Name the point of each row.
(-3.7, -1.7, 0.5, 2.0, -2.6, 0.2, -1.1, -0.8, -0.3, -2.6, 4.2, -0.3, 1.3, -0.5, 0.9, -4.3, -1.4, 1.5, 2.8, -1.8, 2.9, -0.4, 0.4, -0.8, -0.8, -2.2, -0.2, 2.4, 2.9, 0.4, -3.3, 0.4): q4.2.34
(1.8, -0.8, 1.5, 4.9, -0.4, 0.4, 1.5, 0.0, 0.0, -0.1, -2.6, -0.7, -0.4, -3.0, -1.1, -3.3, -3.4, -0.3, 0.8, 0.7, 4.3, 0.5, 1.6, -0.6, -0.9, 1.6, 0.4, 3.4, -1.7, -0.4, -0.9, -0.3): q1.1.35
(-5.1, -0.3, 1.2, 0.9, -0.4, -1.2, -1.8, 1.5, -0.9, -1.7, 4.2, 1.4, 1.0, -4.5, -0.2, -3.5, -1.6, 0.2, 0.7, -1.7, 0.9, 0.3, 2.5, -0.8, 1.7, -2.8, -0.2, 1.3, 1.5, -1.0, -0.5, -0.1): q5.1.34
(1.8, 0.5, 3.6, -1.9, 2.9, -0.6, -1.3, -0.6, 1.2, 2.7, -0.8, -1.4, 1.3, -5.2, 0.2, -1.8, 1.8, -1.2, -0.9, -2.0, -2.5, 0.5, 3.5, 1.3, -2.5, 0.6, -0.1, -1.2, 1.7, 0.3, 0.9, 0.1): q2.6.33
(-1.4, -0.9, 2.7, 4.4, -0.4, -0.4, 1.5, 0.8, 0.5, -0.6, 0.7, -0.3, -1.3, -3.5, -0.1, -3.7, -4.5, 0.2, 1.6, 1.3, 3.8, -0.2, 3.2, -0.7, -1.4, 0.1, 0.9, 3.9, -1.1, 0.4, -1.8, -0.4): q3.1.35
(1.5, 2.0, 1.4, -4.9, -0.9, 1.4, 0.8, -0.4, 0.4, -0.2, -1.0, -0.7, -0.3, 0.3, 0.2, 1.7, 3.2, 1.0, -2.5, 1.3, -5.2, -0.5, 0.0, 0.8, -1.6, 0.3, 0.3, -4.1, -2.1, 0.9, 2.8, -0.4): q2.5.32
(3.6, 1.9, 4.2, 2.1, 0.8, -0.4, -1.3, -0.8, 0.7, -2.8, -2.6, -0.3, 1.6, -3.8, 0.2, -1.1, -0.8, -1.4, -0.8, -1.9, 1.2, 0.9, 4.3, -1.5, -0.9, 3.0, -0.7, 1.1, 2.1, 0.2, 1.3, 0.3): q1.6.34
(2.1, 0.5, -3.0, 3.5, 0.5, 0.6, 1.1, 0.7, 0.6, -0.6, -1.6, 0.4, -0.6, 3.5, -0.6, 3.9, -2.9, -0.5, -0.8, 1.5, 5.7, 0.2, -2.3, 0.1, -0.4, 1.6, 0.4, 2.8, -2.0, 0.7, 1.1, 0.6): q1.4.35
(2.6, 0.8, -3.0, 3.5, 0.1, 1.5, 0.7, 0.3, -0.1, -0.5, -3.6, 0.7, -0.9, 4.2, -0.5, 3.1, -3.4, -0.2, -1.2, 1.1, 4.4, -0.2, -2.4, 0.5, 1.4, 2.5, 0.2, 3.2, -1.2, -0.4, 0.9, -0.3): q0.4.35
(-3.7, -1.9, -3.2, -2.3, 2.2, -2.0, -1.5, -0.6, -0.2, 2.2, 3.0, 0.2, 0.7, 4.1, 0.4, 0.6, 1.8, -1.1, 1.7, -2.5, -1.6, 0.4, -3.2, 0.6, -0.9, -2.2, -0.8, -1.9, 2.7, 0.1, -1.1, 0.6): q4.3.33

Complete each set of four: the steps that take the first to the second take the third to the fourth, perhaps in another order.
Answers are names.
A (1.7, 0.9, -3.0, -4.3, 0.7, 1.3, 1.0, 0.9, -0.4, -0.6, -3.1, -0.9, -0.6, 3.3, -1.0, 3.4, 2.4, 0.5, -0.4, 1.0, -4.6, 0.3, -3.3, -0.2, -1.2, 1.4, 0.2, -3.0, -1.5, 0.1, 1.1, -0.4)
B (2.5, 2.1, 0.6, -4.6, -1.1, 2.0, 1.1, -0.2, 0.7, -0.1, -2.3, -0.1, -0.8, 0.4, 0.0, 2.1, 3.9, 1.2, -2.8, 1.2, -4.2, -1.5, 0.1, 0.2, 0.2, 1.0, -0.4, -2.5, -1.1, -0.1, 1.9, 0.8)
C (4.4, -0.7, -1.8, 3.9, 0.7, 0.2, 1.2, -0.2, -0.6, 0.2, -3.1, 1.3, -0.3, 3.8, 0.5, 1.1, -3.1, -0.9, -0.1, 1.7, 4.1, 0.5, -2.3, 0.1, 1.7, 3.7, -0.2, 2.8, -1.8, -0.6, -0.5, 0.3)
D q0.4.35

A (-3.6, 2.8, 0.4, 2.2, -2.6, 0.0, -1.7, -0.1, 0.5, -2.2, 3.9, -0.6, 2.1, -0.5, 1.3, 4.3, -1.2, 1.5, -3.4, -2.0, 2.2, -1.1, 0.9, -1.8, -1.0, -2.5, 0.5, 1.9, 2.9, 0.6, 3.3, 0.4)
B (-3.5, 1.7, 4.0, 1.3, 0.1, -2.5, -0.8, -0.9, -0.2, -2.1, 4.0, -0.7, 1.1, -4.7, 0.1, -1.3, -0.9, -1.0, -0.7, -1.4, 1.0, 1.0, 3.6, -1.1, -0.4, -1.7, -0.6, 0.7, 1.6, -0.1, 1.7, 0.0)
C (3.5, -0.9, -2.0, 4.8, 0.9, -0.3, 0.6, -0.4, -0.4, 0.9, -2.4, -0.6, -0.7, 3.5, -0.3, 0.9, -1.8, -0.9, 1.9, 1.1, 4.9, -0.3, -2.9, 0.6, -0.9, 1.2, -0.3, 2.6, -1.3, 0.5, -0.6, -0.2)
D q1.4.35

A (3.7, -1.0, 0.9, 4.5, -0.1, 1.6, 1.2, 0.7, -1.5, -0.9, -3.9, 1.3, -0.1, -2.4, -0.2, -3.3, -4.1, 0.0, 0.3, 1.9, 4.1, 0.1, 2.4, -0.8, 1.4, 2.5, 0.4, 2.9, -1.2, -1.0, -1.0, -0.3)
B (3.8, -1.5, 1.0, 4.4, -1.0, 1.9, 1.0, 0.2, -0.7, 0.2, -4.0, 0.4, -1.5, 0.8, 0.1, -3.1, -2.3, 1.3, 1.6, 1.4, 4.6, -0.2, -0.3, -0.1, 1.8, 2.4, -0.3, 2.6, -1.5, -1.1, -2.0, 0.6)
C (-0.7, 0.4, 2.9, 5.1, 1.0, -0.9, 0.7, -0.1, 1.2, -0.3, 0.6, -1.1, -1.7, -3.4, 0.6, -1.0, -3.8, 0.2, -0.7, 2.2, 4.4, 0.3, 3.5, 0.9, -2.2, -0.6, 0.2, 3.4, -1.4, 0.9, 0.9, -0.1)
D q3.1.35

A (-2.4, -1.7, 2.4, -1.8, 0.8, -0.2, -1.1, 0.9, 1.2, 2.6, 0.5, -0.8, 1.2, -4.8, -1.7, -4.4, 1.3, 0.2, 1.1, -2.8, -2.7, -0.7, 3.0, 0.7, -2.9, -0.1, -0.3, -1.1, 2.0, 0.9, -1.1, -0.3)
B (-0.4, -3.8, 0.8, -3.0, 0.1, 1.0, -1.4, 0.0, 1.0, 3.3, 1.3, -1.5, 1.2, 0.3, 0.5, -4.2, 2.1, 1.9, 1.9, -2.7, -2.3, -1.4, 0.5, 2.0, -2.5, -0.6, -0.7, -2.3, 2.0, 1.6, -3.2, 0.3)
C (4.1, 3.1, 0.4, 2.6, -2.4, 2.2, -0.8, 0.4, 0.6, -2.9, -3.2, 0.2, 0.6, 0.6, 0.5, 3.3, -0.5, 1.4, -2.1, -1.7, 1.9, -0.4, 0.2, -1.3, -0.5, 2.3, 0.3, 1.5, 2.6, 0.7, 2.7, -0.4)
D q1.6.34

A (2.5, 0.2, -4.3, -1.9, 0.5, 0.8, -1.5, 0.9, 0.3, 2.1, -3.3, 0.0, 1.3, 4.2, -0.1, 4.3, 0.9, 0.6, -1.9, -1.7, -0.7, -0.4, -3.7, 1.2, -0.7, 2.3, 1.0, -1.1, 1.4, 1.1, 1.4, -0.1)
B (1.0, 2.2, -4.3, -4.4, 0.1, 0.4, 0.5, 0.9, 0.7, 0.1, -0.4, -0.7, -1.5, 4.1, -1.3, 3.8, 2.5, 0.4, -0.7, 1.9, -3.6, -0.1, -3.1, -0.4, -1.7, 1.0, 0.1, -4.0, -1.9, 1.5, 0.7, -0.6)
C (4.5, 1.2, 2.9, 4.5, 0.6, 0.3, 0.9, -0.8, -1.2, 0.0, -3.6, 0.7, -1.2, -2.2, 0.0, -0.8, -3.1, -0.5, -1.6, 1.1, 4.2, 0.4, 2.4, -0.1, 1.6, 2.6, -0.4, 3.1, -1.2, -1.3, 0.7, -0.4)
D q1.6.34

A (4.9, -1.5, 0.1, 1.8, -2.1, 3.8, -0.9, -0.3, -0.9, -2.3, -4.6, 1.6, 1.1, 0.7, 1.1, -2.7, -1.0, 0.7, 1.6, -1.8, 2.1, -0.7, -0.1, -0.9, 3.1, 2.3, -0.5, 0.8, 1.8, -0.7, -2.5, 0.2)
B (3.7, -0.6, -1.8, 3.8, 1.1, 0.8, 0.6, 0.0, -1.0, -0.4, -3.2, 1.1, -0.4, 3.9, -0.4, 0.7, -2.5, -0.9, 1.0, 0.7, 4.3, 0.8, -1.5, 0.1, 2.4, 2.4, 1.0, 2.6, -1.4, -0.5, -0.9, 0.2)
C (-4.4, 0.1, 2.7, -1.5, 1.8, -2.4, -1.2, -0.5, -1.2, 1.3, 4.7, 0.4, 0.7, -4.1, -0.3, -0.8, 1.7, -0.9, -0.7, -1.9, -1.1, 0.3, 3.2, 0.1, 1.9, -2.2, -0.7, -0.9, 1.4, -1.3, 0.8, -0.3)
D q5.1.34

A (3.2, -0.4, 1.3, -3.7, 0.0, 2.0, 0.1, 0.1, -0.9, -0.1, -3.7, 1.6, -0.8, -2.1, 0.0, -3.3, 2.4, -0.3, 0.6, 1.5, -4.3, -0.1, 1.8, -0.1, 1.3, 2.7, -0.1, -3.4, -1.7, -1.1, -1.0, -0.8)
B (2.8, -1.1, 1.5, -4.9, 0.6, 0.0, 1.0, 0.2, 0.2, 0.0, -2.8, -0.3, -1.2, -3.2, -1.1, -3.6, 3.0, 0.0, 1.0, 0.8, -5.3, 0.2, 2.3, 0.2, -0.3, 1.5, 0.6, -2.9, -1.4, -0.3, -1.4, -0.5)
C (-4.2, -0.8, 2.1, 2.2, -1.3, -1.2, -1.1, 0.7, 0.4, -2.7, 4.0, 0.3, 0.7, -4.6, -0.6, -4.5, -2.7, -0.3, 0.6, -2.2, 1.1, 0.3, 3.4, -1.0, -0.5, -2.2, 0.2, 1.9, 1.6, 0.4, -1.8, 0.0)
D q5.1.34

A (3.7, -1.1, -2.0, -3.7, 0.9, 0.8, 0.7, 0.0, -1.0, 0.0, -3.7, 1.5, -0.6, 3.5, 0.4, 0.6, 3.4, -0.5, 0.7, 1.4, -4.0, 0.1, -1.9, -0.5, 1.8, 3.2, -0.5, -2.5, -1.1, -0.6, -0.2, 0.2)
B (5.7, -2.4, 0.4, -1.5, -0.6, 2.6, -0.5, 0.2, -1.2, 1.8, -5.0, 1.2, 0.8, 1.2, 0.1, -3.5, 1.4, 1.1, 2.1, -1.9, -1.5, -1.2, 1.0, 1.0, 1.8, 2.8, -0.5, -1.4, 1.7, -1.1, -1.8, 0.7)
C (4.0, 3.8, 0.5, 2.0, -2.6, 1.9, -1.3, -0.7, 0.5, -2.5, -3.2, -1.1, 1.8, 0.9, 0.3, 4.0, -1.2, 1.6, -2.3, -2.7, 1.6, -0.2, 0.1, -0.7, -0.8, 2.2, -0.6, 1.6, 1.7, 0.4, 2.4, 0.1)
D q1.4.35

A (-3.5, -1.4, 0.1, -5.4, -1.0, -0.4, 0.3, -0.2, -0.7, 0.7, 3.4, 0.7, -0.9, -1.1, 0.1, -2.4, 2.8, 0.4, 0.9, 1.5, -3.2, -0.5, -0.6, 0.1, 1.9, -2.5, -0.4, -2.9, -1.5, -1.0, -1.6, 0.7)
B (-4.4, -1.7, -2.8, -1.0, 1.4, -2.7, -1.4, -0.7, -0.9, 1.3, 4.7, 1.6, 0.9, 3.0, -0.4, 1.6, 1.5, -1.1, 1.7, -1.6, -1.3, 0.6, -2.4, 1.5, 3.0, -2.9, -0.3, -1.0, 1.4, -0.7, -0.4, -0.7)
C (-2.3, -2.4, 0.1, -5.3, -1.0, 0.5, 0.3, -0.5, 0.5, 0.1, 2.9, 0.7, -1.0, 0.1, 1.3, -3.6, 4.0, 0.9, 1.7, 2.1, -5.0, -0.5, -0.6, 0.5, -0.1, -1.9, -0.8, -3.8, -1.9, 0.4, -2.4, 0.1)
D q4.3.33

A (-2.3, -0.2, 1.5, -5.1, -0.2, -0.3, 0.5, 1.0, 1.5, 0.0, 0.5, -0.7, -1.4, -3.9, -0.2, -4.2, 2.4, 0.0, 1.0, 1.9, -5.7, 0.3, 1.9, 0.5, -1.6, -0.2, 0.4, -4.1, -0.9, 1.4, -0.8, -0.2)
B (-2.6, -0.1, 2.1, -4.3, -0.2, 0.0, 0.4, 0.8, 0.8, -0.3, 3.3, -0.9, -0.9, -4.1, -0.5, -2.9, 2.3, 0.2, 1.1, 1.7, -4.9, 0.5, 2.7, -0.1, -0.5, -1.4, 0.2, -2.2, -1.1, 0.6, -1.1, -0.6)
C (3.3, 1.0, 4.2, -2.2, 2.7, -0.1, -1.3, -0.1, 0.7, 3.2, -3.3, 0.2, 1.4, -4.1, 0.7, -1.0, 1.5, -0.9, -0.7, -1.9, -1.9, 0.2, 3.6, 1.2, -1.0, 1.7, -0.3, -1.8, 1.9, 0.0, 1.3, -0.1)
D q2.6.33

A (3.7, -3.8, 0.3, -2.1, 0.0, 2.9, -0.3, -0.6, -0.1, 2.2, -3.3, -0.2, 1.7, 1.1, 0.8, -3.9, 2.2, 1.4, 1.8, -1.5, -1.9, -1.2, 0.1, 1.5, -0.4, 2.3, 0.1, -0.7, 1.8, 0.4, -2.2, 0.6)
B (3.3, -1.7, 0.6, -4.8, -1.0, 1.7, 1.0, -0.2, 0.9, 0.0, -2.8, -0.2, -1.3, 0.5, 0.9, -2.6, 3.7, 0.6, 1.5, 1.2, -4.8, -1.0, 0.4, -0.3, 0.0, 1.7, 0.7, -3.5, -1.6, 0.0, -2.4, 0.3)
C (3.2, 0.4, 3.1, 4.1, 0.7, 0.0, 0.7, -0.6, 0.0, 0.8, -3.6, 0.3, 0.4, -2.8, 0.5, -1.1, -3.0, -0.8, -0.2, 2.7, 5.0, 1.2, 3.3, -0.7, -0.2, 1.2, 0.3, 3.3, -1.4, -0.1, 0.9, 0.3)
D q1.6.34

A (-4.5, -1.8, -2.6, -1.6, 2.0, -2.7, -0.1, -0.1, -0.9, 2.4, 3.7, 1.0, -0.5, 3.4, -0.3, 0.8, 2.1, -0.7, 0.2, -1.9, -0.6, 0.1, -2.9, 1.2, 2.0, -2.9, -1.1, -0.1, 2.3, -1.1, -1.5, 0.8)
B (-5.1, -2.4, 0.8, -2.2, 0.3, -1.1, -1.6, -0.5, -1.1, 2.9, 4.8, 0.8, 0.4, -0.7, -0.1, -3.4, 1.0, 0.8, 2.0, -1.3, -1.6, -0.4, 0.5, 0.9, 3.1, -3.3, -0.6, -1.3, 1.4, -1.3, -2.9, 0.6)
C (-3.3, -0.7, -3.2, 1.8, 1.2, -2.6, -1.0, 0.0, 0.0, -2.6, 4.5, -0.3, 0.8, 3.9, 0.6, 1.6, -1.2, -0.6, 1.4, -1.7, 2.5, 1.3, -3.6, -1.2, -0.5, -2.3, -0.1, 1.7, 1.8, 0.6, -0.8, 0.2)
D q4.2.34

A (-2.5, 1.2, 3.5, 4.7, 1.4, -1.7, 0.7, -0.2, 0.1, 0.2, 2.2, -0.4, -1.5, -3.8, 0.7, -0.9, -2.9, -0.7, 0.0, 1.3, 3.7, 0.2, 2.1, 0.3, 0.0, -1.5, 0.1, 3.4, -2.3, -0.4, 1.4, -0.2)
B (-3.0, 1.6, 4.3, 1.8, -0.7, -2.0, -1.5, -1.2, 0.4, -1.7, 3.1, -1.0, 1.4, -5.6, -0.2, -1.3, -1.4, -1.3, -1.1, -2.0, 2.0, 0.8, 4.2, -0.9, 0.2, -2.1, -0.1, 2.2, 1.3, 0.6, 1.1, -0.3)
C (-3.7, -0.6, -3.2, 2.1, 0.3, -2.3, -1.4, -0.5, 0.1, -2.4, 3.2, -0.3, 1.7, 4.2, 0.3, 1.6, -0.8, -1.1, 1.6, -1.1, 2.6, 1.0, -3.2, -1.2, -0.1, -2.1, 0.0, 1.2, 1.9, 0.0, -1.3, 0.2)
D q4.3.33

A (-0.4, -1.7, -0.1, -5.0, -1.4, 0.2, 0.9, 0.0, 0.2, 0.2, 1.0, -0.8, -1.3, 0.1, 0.7, -2.5, 3.8, 0.9, 1.9, 1.9, -4.6, -0.6, -0.1, -0.3, -1.2, -1.3, -0.6, -3.7, -1.3, 1.2, -3.1, 0.7)
B (-1.1, -4.1, 0.2, -2.6, -0.8, 1.4, -1.5, -0.5, 1.4, 3.2, 1.6, -0.5, 1.3, -0.1, 0.6, -4.1, 2.2, 1.2, 1.9, -2.4, -2.5, -1.6, 0.2, 1.7, -2.4, -2.2, 0.1, -2.1, 2.4, 0.7, -2.8, 0.4)
C (-4.7, -1.0, 1.5, -1.8, 0.3, -0.7, -1.5, 0.8, -1.0, 1.9, 4.2, 1.8, 0.7, -4.4, -0.2, -3.9, 0.7, -0.3, 1.2, -2.0, -1.5, -1.1, 2.9, 0.7, 2.3, -2.9, -0.4, -1.6, 2.0, -0.6, -0.8, -0.2)
D q5.1.34

A (1.9, -0.2, 1.6, -4.4, -0.1, 1.0, 0.8, 1.3, 0.4, -0.1, -3.3, -0.4, -0.3, -2.8, -0.2, -4.1, 2.6, 0.1, 0.1, 2.0, -4.7, 0.3, 2.2, 0.4, 0.5, 1.0, 0.7, -3.5, -1.5, 0.9, -1.3, -0.3)
B (0.9, -2.5, 0.1, -5.1, -1.4, 1.2, 1.0, -0.9, 1.1, 0.1, -0.5, -0.2, -0.7, 0.0, 0.0, -3.1, 4.2, 0.4, 2.0, 1.8, -5.2, -1.1, -0.6, -0.9, -1.3, 0.8, -0.9, -3.9, -1.5, 1.6, -2.5, 1.0)
C (4.9, 0.8, 1.9, 4.4, 0.8, 0.8, 0.4, -0.4, -0.5, -0.6, -3.9, 1.4, -0.9, -2.4, 0.1, -1.1, -2.0, -1.2, -0.7, 2.0, 4.5, 0.1, 2.0, 0.4, 2.1, 2.6, 0.3, 2.8, -1.6, -0.8, 0.5, 1.3)
D q1.1.35

A (-4.1, 3.2, 0.3, 2.2, -2.4, -0.1, -0.4, -1.1, -1.1, -3.0, 4.6, 1.2, 0.5, -1.1, -0.6, 2.6, -1.4, 1.1, -2.7, -1.5, 1.8, -0.8, 0.6, -1.1, 2.0, -2.4, 0.3, 1.4, 2.2, -2.0, 1.6, 0.2)
B (-5.1, 1.2, 0.1, -2.0, 0.1, -0.8, -0.4, -0.2, -1.1, 1.2, 4.6, 1.0, 1.3, -1.2, 0.5, 3.4, 1.2, 0.8, -1.7, -1.7, -1.5, -2.0, 0.4, 1.0, 2.8, -3.8, -0.4, -1.8, 1.7, -0.6, 2.4, -0.2)
C (1.5, 2.2, 4.0, 2.7, -0.4, -1.4, -1.8, -1.4, 0.9, -2.7, -1.2, -1.4, 1.0, -5.0, 0.2, -1.2, -0.3, -1.0, -0.6, -2.0, 2.0, 0.5, 4.3, -1.6, -3.4, 0.6, -0.3, 1.4, 3.1, 1.9, 1.2, -0.3)
D q2.6.33

